Each row of numbers belongs to one of the elements below and depends on some of the facts about them. Some rows are named. Which element is each other row?

Facts:
q11 -Δ-> teskepu; q115 -Δ-> matres; q116 -Δ-> teskepu; q130 -Δ-> skugrum; q144 -Δ-> gafla; q165 -Δ-> terel
q167 -Δ-> matres; q176 -Δ-> melakla; q201 -Δ-> ligrabrak; q204 -Δ-> ligrabrak; q212 -Δ-> matres; q226 -Δ-> skugrum
q235 -Δ-> matres; q238 -Δ-> skugrum; q240 -Δ-> teskepu; q246 -Δ-> matres; q250 -Δ-> gafla; q262 -Δ-> ligrabrak
q269 -Δ-> gafla; q280 -Δ-> skugrum; q291 -Δ-> matres; q299 -Δ-> skugrum; q303 -Δ-> ligrabrak; q318 -Δ-> skugrum
q319 -Δ-> teskepu; q328 -Δ-> gafla; q329 -Δ-> matres; q350 -Δ-> skugrum; q354 -Δ-> matres; q357 -Δ-> gafla
q366 -Δ-> matres; q368 -Δ-> matres; q374 -Δ-> melakla; q38 -Δ-> matres; q391 -Δ-> skugrum; q392 -Δ-> matres
q397 -Δ-> ligrabrak; q402 -Δ-> melakla; q416 -Δ-> skugrum; q427 -Δ-> skugrum; q430 -Δ-> gafla; q45 -Δ-> ligrabrak
q459 -Δ-> skugrum; q464 -Δ-> terel; q465 -Δ-> skugrum; q466 -Δ-> ligrabrak; q467 -Δ-> teskepu; q468 -Δ-> terel
q472 -Δ-> gafla; q478 -Δ-> matres; q48 -Δ-> gafla; q493 -Δ-> gafla; q499 -Δ-> teskepu; q5 -Δ-> ligrabrak
q504 -Δ-> teskepu; q515 -Δ-> teskepu; q528 -Δ-> skugrum; q553 -Δ-> gafla; q563 -Δ-> matres; q571 -Δ-> skugrum
q573 -Δ-> skugrum; q577 -Δ-> melakla; q581 -Δ-> gafla; q600 -Δ-> gafla; q613 -Δ-> terel; q62 -Δ-> skugrum
q635 -Δ-> teskepu; q639 -Δ-> matres; q649 -Δ-> gafla; q654 -Δ-> matres; q664 -Δ-> skugrum; q671 -Δ-> gafla
q676 -Δ-> gafla; q700 -Δ-> terel; q702 -Δ-> matres; q715 -Δ-> skugrum; q740 -Δ-> matres; q744 -Δ-> skugrum
q748 -Δ-> skugrum; q759 -Δ-> matres; q768 -Δ-> matres; q769 -Δ-> terel; q770 -Δ-> terel; q778 -Δ-> gafla
q779 -Δ-> skugrum; q800 -Δ-> skugrum; q803 -Δ-> terel; q806 -Δ-> skugrum; q817 -Δ-> matres; q825 -Δ-> melakla
q826 -Δ-> ligrabrak; q830 -Δ-> skugrum; q833 -Δ-> skugrum; q834 -Δ-> matres; q835 -Δ-> skugrum; q844 -Δ-> skugrum
q856 -Δ-> teskepu; q861 -Δ-> teskepu; q876 -Δ-> matres; q877 -Δ-> skugrum; q88 -Δ-> teskepu; q882 -Δ-> skugrum
q895 -Δ-> skugrum; q896 -Δ-> skugrum; q898 -Δ-> teskepu; q921 -Δ-> ligrabrak; q941 -Δ-> skugrum; q943 -Δ-> ligrabrak
q946 -Δ-> skugrum; q948 -Δ-> gafla; q956 -Δ-> ligrabrak; q975 -Δ-> terel; q983 -Δ-> melakla; q11 -θ-> q115
q116 -θ-> q983; q130 -θ-> q466; q144 -θ-> q88; q165 -θ-> q115; q167 -θ-> q466; q167 -θ-> q778
q176 -θ-> q983; q204 -θ-> q468; q204 -θ-> q38; q212 -θ-> q115; q212 -θ-> q499; q226 -θ-> q392
q226 -θ-> q48; q226 -θ-> q329; q235 -θ-> q664; q235 -θ-> q226; q238 -θ-> q898; q238 -θ-> q115
q238 -θ-> q459; q240 -θ-> q826; q240 -θ-> q778; q246 -θ-> q115; q246 -θ-> q466; q250 -θ-> q130
q262 -θ-> q115; q269 -θ-> q62; q280 -θ-> q368; q280 -θ-> q115; q280 -θ-> q38; q291 -θ-> q946
q299 -θ-> q826; q299 -θ-> q770; q303 -θ-> q748; q318 -θ-> q467; q318 -θ-> q466; q319 -θ-> q499
q328 -θ-> q366; q328 -θ-> q115; q350 -θ-> q553; q368 -θ-> q130; q38 -θ-> q115; q38 -θ-> q499
q391 -θ-> q329; q402 -θ-> q115; q402 -θ-> q861; q416 -θ-> q115; q416 -θ-> q769; q427 -θ-> q368
q45 -θ-> q392; q45 -θ-> q778; q459 -θ-> q676; q459 -θ-> q748; q459 -θ-> q983; q459 -θ-> q130
q464 -θ-> q5; q464 -θ-> q768; q465 -θ-> q768; q472 -θ-> q88; q472 -θ-> q167; q478 -θ-> q946
q478 -θ-> q115; q48 -θ-> q778; q493 -θ-> q38; q499 -θ-> q115; q5 -θ-> q466; q504 -θ-> q115
q571 -θ-> q115; q571 -θ-> q553; q571 -θ-> q769; q577 -θ-> q466; q577 -θ-> q499; q613 -θ-> q898
q62 -θ-> q499; q639 -θ-> q466; q649 -θ-> q826; q649 -θ-> q115; q671 -θ-> q115; q676 -θ-> q368
q700 -θ-> q303; q700 -θ-> q499; q702 -θ-> q740; q702 -θ-> q759; q740 -θ-> q946; q740 -θ-> q499
q744 -θ-> q115; q748 -θ-> q466; q748 -θ-> q759; q759 -θ-> q861; q768 -θ-> q499; q769 -θ-> q635
q769 -θ-> q130; q770 -θ-> q744; q770 -θ-> q499; q779 -θ-> q778; q800 -θ-> q826; q800 -θ-> q319
q806 -θ-> q402; q806 -θ-> q38; q830 -θ-> q983; q833 -θ-> q5; q834 -θ-> q115; q834 -θ-> q38
q835 -θ-> q246; q861 -θ-> q115; q861 -θ-> q499; q88 -θ-> q499; q882 -θ-> q262; q882 -θ-> q770
q882 -θ-> q466; q895 -θ-> q577; q941 -θ-> q983; q943 -θ-> q898; q943 -θ-> q466; q946 -θ-> q876
q946 -θ-> q115; q946 -θ-> q499; q946 -θ-> q201; q948 -θ-> q115; q948 -θ-> q844; q956 -θ-> q402
q956 -θ-> q528; q956 -θ-> q116; q975 -θ-> q744; q975 -θ-> q861; q975 -θ-> q553; q975 -θ-> q499
q983 -θ-> q861; q11 -β-> b; q115 -β-> b; q116 -β-> d; q130 -β-> d; q144 -β-> a
q165 -β-> c; q167 -β-> a; q176 -β-> d; q201 -β-> d; q204 -β-> a; q212 -β-> a
q226 -β-> d; q235 -β-> d; q238 -β-> c; q240 -β-> a; q246 -β-> c; q250 -β-> c
q262 -β-> d; q269 -β-> d; q280 -β-> a; q291 -β-> b; q299 -β-> d; q303 -β-> c
q318 -β-> d; q319 -β-> a; q328 -β-> a; q329 -β-> d; q350 -β-> a; q354 -β-> c
q357 -β-> d; q366 -β-> c; q368 -β-> c; q374 -β-> d; q38 -β-> a; q391 -β-> c
q392 -β-> d; q397 -β-> c; q402 -β-> a; q416 -β-> b; q427 -β-> c; q430 -β-> c
q45 -β-> b; q459 -β-> a; q464 -β-> d; q465 -β-> a; q466 -β-> b; q467 -β-> a
q468 -β-> a; q472 -β-> b; q478 -β-> c; q48 -β-> a; q493 -β-> c; q499 -β-> a
q5 -β-> a; q504 -β-> c; q515 -β-> d; q528 -β-> d; q553 -β-> d; q563 -β-> d
q571 -β-> d; q573 -β-> b; q577 -β-> a; q581 -β-> a; q600 -β-> b; q613 -β-> b
q62 -β-> c; q635 -β-> b; q639 -β-> b; q649 -β-> a; q654 -β-> b; q664 -β-> d
q671 -β-> b; q676 -β-> a; q700 -β-> a; q702 -β-> c; q715 -β-> a; q740 -β-> a
q744 -β-> c; q748 -β-> a; q759 -β-> a; q768 -β-> d; q769 -β-> b; q770 -β-> c
q778 -β-> c; q779 -β-> a; q800 -β-> c; q803 -β-> d; q806 -β-> c; q817 -β-> a
q825 -β-> a; q826 -β-> b; q830 -β-> d; q833 -β-> b; q834 -β-> c; q835 -β-> d
q844 -β-> a; q856 -β-> a; q861 -β-> b; q876 -β-> a; q877 -β-> c; q88 -β-> a
q882 -β-> d; q895 -β-> d; q896 -β-> d; q898 -β-> b; q921 -β-> a; q941 -β-> a
q943 -β-> a; q946 -β-> c; q948 -β-> d; q956 -β-> c; q975 -β-> b; q983 -β-> c

Known rows:
q467: [  9  -7   6   4   4  -7   2  11   0  -4   7   2  -1  12   4  -7  -8   2
   3  -6   6  10  -2 -11 -20   3  -7]
q88: [ -7  -9 -18 -22  -8  -6   1  -2 -10 -12  22  10   4   1   4   4  -3   2
  -4 -22  -3  18  -3  -3 -19  -3   8]
q943: [  8  36  -6  -5   3  -7  20  17  22   1   3 -13  -9 -14  -6  11  -7  -1
 -18  -5  10   8  13  -5 -59   4   7]
q941: [ -4  -1 -15   3  -3  19  -5  19  -1  -3 -14  -7   7  14   9  20  -8   3
  13   8 -24 -15   6  25 -21  -1  -8]
q768: [-12 -15  -9 -17 -12  -2 -17  -3 -18  -9  16  10   2   3   4  -5   8  -1
  -7 -17   2  23 -10   8   3 -18   4]
q329: [  2 -19  11   5  -2   0 -13   4  -8   0  -2   1  -2   6   3 -16   1   0
   6  -7  12   5  -2 -15  11  -7  -9]
q397: [  8  13  -4  -4  -3   0  31   0 -13   7   0   0  -3 -15  -5  -5  -4   2
 -14  -1   0   2  28 -26  -2  17   1]
q374: [  6 -23   2   5   0  -2 -12  22   6  -1   3  -1   1  18   9 -24  16  -4
   5  -1   3  17 -15  -7  23 -16 -16]
q921: [  8  13  -3   0   2   3  31  13   0   4   2   1  -3  -5  -1   2  -8   6
  -7 -11   0   8  19 -20 -33  13   3]
q38: [ -7 -18  -2 -10   5 -13   7 -11   3 -11   7  10  13   0  -2   5  -1   1
   0 -10 -12  12 -18  21  12   1  18]
q212: [ -7 -19  -5 -12   3 -14  -3 -11   2  -8   6   7  10  -1  -2   3   1   1
   0 -11  -8   6 -14  13  11   5  18]
q671: [ -5  -5  18   3   7  -1   7 -25   7   4 -11   2   6 -23 -12   6 -11   3
   4   2  -3 -21  -7  16  46   6  22]
q882: [ -5  22  -2  -1  -5   0 -16  -9  23   5  -9 -12  -9 -11  -5   4  17  -3
  -5  -5  11  -6   5  -6  -9  -2   7]
q834: [  0 -19   6   0   6 -19   1 -21  -6  -3 -10   1  10  -3  -7  -6  -1  -5
  -2  10  -6   0  -9   5  34   7   8]
q948: [ -6   1  18  13   7   3  -1  -9  -6  -2 -14   8   3  -5  -7  -3  -1  -2
  -2   1   3   3 -11  28  15  -7   8]
q201: [  6  16   3   8  -3  12  29  23  -7   5  -4   3  -5 -14   1 -10   0   3
 -14 -10  10  18  16 -10 -18   0  -1]
q303: [  6  25 -11  -2  -3   5  31  15 -12   2  -1  -1  -1 -11  -2   3  -5  -3
 -20   8   0  12  19  -2 -19   2  -3]

Which element is each row?
No name comes twice in this set of rows, the named rows included.
[ -2   4 -13   4  -3  16  -6  16   4  -2 -13  -9   3  14   5  18  -4   2
  12  10 -17 -14   6  22 -28   0  -8]	q459
[  8 -21  -3  -1   3 -10 -10  13  11  -4  10  -2   3  24  11 -11   9   1
   9  -3  -6   7 -12 -11  11   0 -13]	q825
[ -2   1 -23 -22  -3 -22 -24   5  29  -9  22  -9   0  10   5   2  13  -5
  -4  -7   4  16 -18   4 -23 -12   4]	q577
[ -4  40  -5  -3  -2  -3 -25   2  32   4 -10 -20 -14 -10  -7   6  12  -7
  -6   5  14  -1   0  11 -34 -13   3]	q130
[ -6   0 -12   9  -8  25  -6  23  -7   1 -21  -5   4   9   6   8   0   1
   6  13 -14  -4   3  30  -9 -13 -12]	q830
[ -4   7   2  -2  -4   0 -14 -19 -18   1  -7  -5  -3  -2  -4  12  -8  -4
   3  10   2 -16   8  -4  -6   6  -4]	q250
[  3  -8  -2   0   0  -9 -12   4 -14  -3  -3  -6   1  12   2   2  -8  -6
   0  20   2   0  -4   5  -5 -11 -12]	q368
[ 10  59 -11  -2   6 -10  15  23  25  -1   7 -14 -12 -10  -6  13  -7  -5
 -25   3  14  22   5  14 -80 -11   4]	q5
[ -7  -5 -13 -18  -4  -2  11   4  -4  -3  17   4   4  -1   6   3   1   3
 -10 -17   0   6   3  -1 -21   4   4]	q700
[ -2  -2 -10 -10  -6   6  12  15  -7  -1  15   7   3  -9   9   0  -6   2
  -5   1   1   7  -4  16   6 -15  -1]	q975
[  2   8   7   7   9   0  44   8   7   5 -21  -1   8 -32 -14  -5   1   0
 -21  -7   0  17   8  12  16   9  26]	q262
[ -7   0 -13 -19  -6  -6   9  -3 -18  -3  16   7   3  -5   4  -2   6  -2
 -19  -2   0  14   2   6   1  -3   3]	q770
[  1  -6  -1  -1  -1  -8 -11   2 -16  -6   6   1   2  11   3  -2  -4  -6
   0  14   2   5  -6   2   3  -9 -11]	q702
[  6  -2   6   3   6   0  14  15   1   0   7   4  -2  12  10  -5  -1   3
  -4  -3   3   6  -1  -1 -16   3 -13]	q468

The same elements again, as new rows of numbers:
Some elements and their rows:
q167: [ 21   7  12   1  -4  13  10  -2 -14 -13   8  10  -7  16   3]
q472: [ 14  13 -10 -16 -23   8  10   7 -20   0   7  12 -11  -9 -14]
q392: [ 20   2  30  24 -12  -2  25 -37 -28   2  39  33  14  13  13]
q329: [ 21   0  23  18 -30  -5  20 -45 -31   9  52  36  23  25  16]
q176: [-20 -43 -22 -18 -13 -20 -12   5  23  34  -6 -22  -1 -15   5]
q943: [  4   0  -7 -10   1   2  -5   8  -4 -13  -4  -4 -14   8 -11]
q715: [ -2 -10  -5  -3   3  -5  -1   4   4  -2   6  -2  16 -11   6]
q116: [-26 -28  -1  20   4 -21   6  -5  40   8  -9 -14  10  15   9]
q975: [  1   7   2   5   4  -3  -9  22  23   5  -1  -6 -16  25 -11]
q553: [ 14   4   8   6  -6  28  18  -2  -4 -10  -5  -2  15 -25  16]
q430: [  4  20   4  -9 -11  23   9 -16 -11   0   2   4   1 -20  -3]
q740: [ 12   8  16   0  -2  20  13   4   0 -17  -3  -2  -7   0   9]
q649: [  8  -1  -7 -13 -25  18  12   3  -9  -4  -2   5 -15 -13  -8]
q204: [-15  -9  -6  -2  -1   1  14  -1   7   2 -10   1 -16  -5  -2]
q468: [-3  2 20 25 13 12  5  5 39  0  7  2 28  5 17]
q528: [-13 -32  20  13  -2   8  18 -14  21  14 -12 -33  19  -9  38]
q676: [  8  -2   3  -2  -6  24  10 -11  -1  -2 -17   7 -11 -14  16]

Which element is each row?
No name comes twice in this set of rows, the named rows included.
[ -5  24  31  21  14  25  18 -13   5 -11  -1   0   9 -20  13]	q366
[ 13 -17  18   9 -16 -28   6 -42 -36  20  56  21  49  19  28]	q664
[ 14   4 -11 -15 -11  11   0   3 -22  -7 -11  20 -24  -5 -10]	q144
[ 16   1   2  -6 -22 -26   4 -14 -28  13  25  11  -6  32  -7]	q45
[-33  -9   0  -2 -11   3   6 -19  23  13  -9 -15 -20  -2  -5]	q956
[ -8  10   6   4   5   6 -21   7  27   4   2 -11 -15  24 -17]	q165
[  5   6  -1 -17 -19  13  14   4 -10   5 -17  -9 -27  -7  -7]	q671
[  5  11  27  18  15  23  26  -6   2 -18  -3  10   6 -17  13]	q876
[ 10   0   0  -7 -13  17   6   2   3 -12  -6  -2 -23   7  -7]	q212
[ -3  -7 -18  -4  -3 -28 -16   6   9  -3  23   9  13  33 -15]	q240
[ 15  19  29  -1  -7  14  10 -31 -37   1  20   2  12  -1  10]	q778
[  4  19   1  20  39 -14  -9  20   8 -33   9   5  51   6   7]	q467
[ -2  -7   0 -13 -32 -34 -19 -49 -37  40  43  25   4  35  -1]	q391
[-11 -26  -7 -10  13 -15 -11  10   8  20   0 -17  25 -22  14]	q402
[-25 -25  -3  -5  14 -13 -27  -9   9  38 -12 -21  10 -15  16]	q983

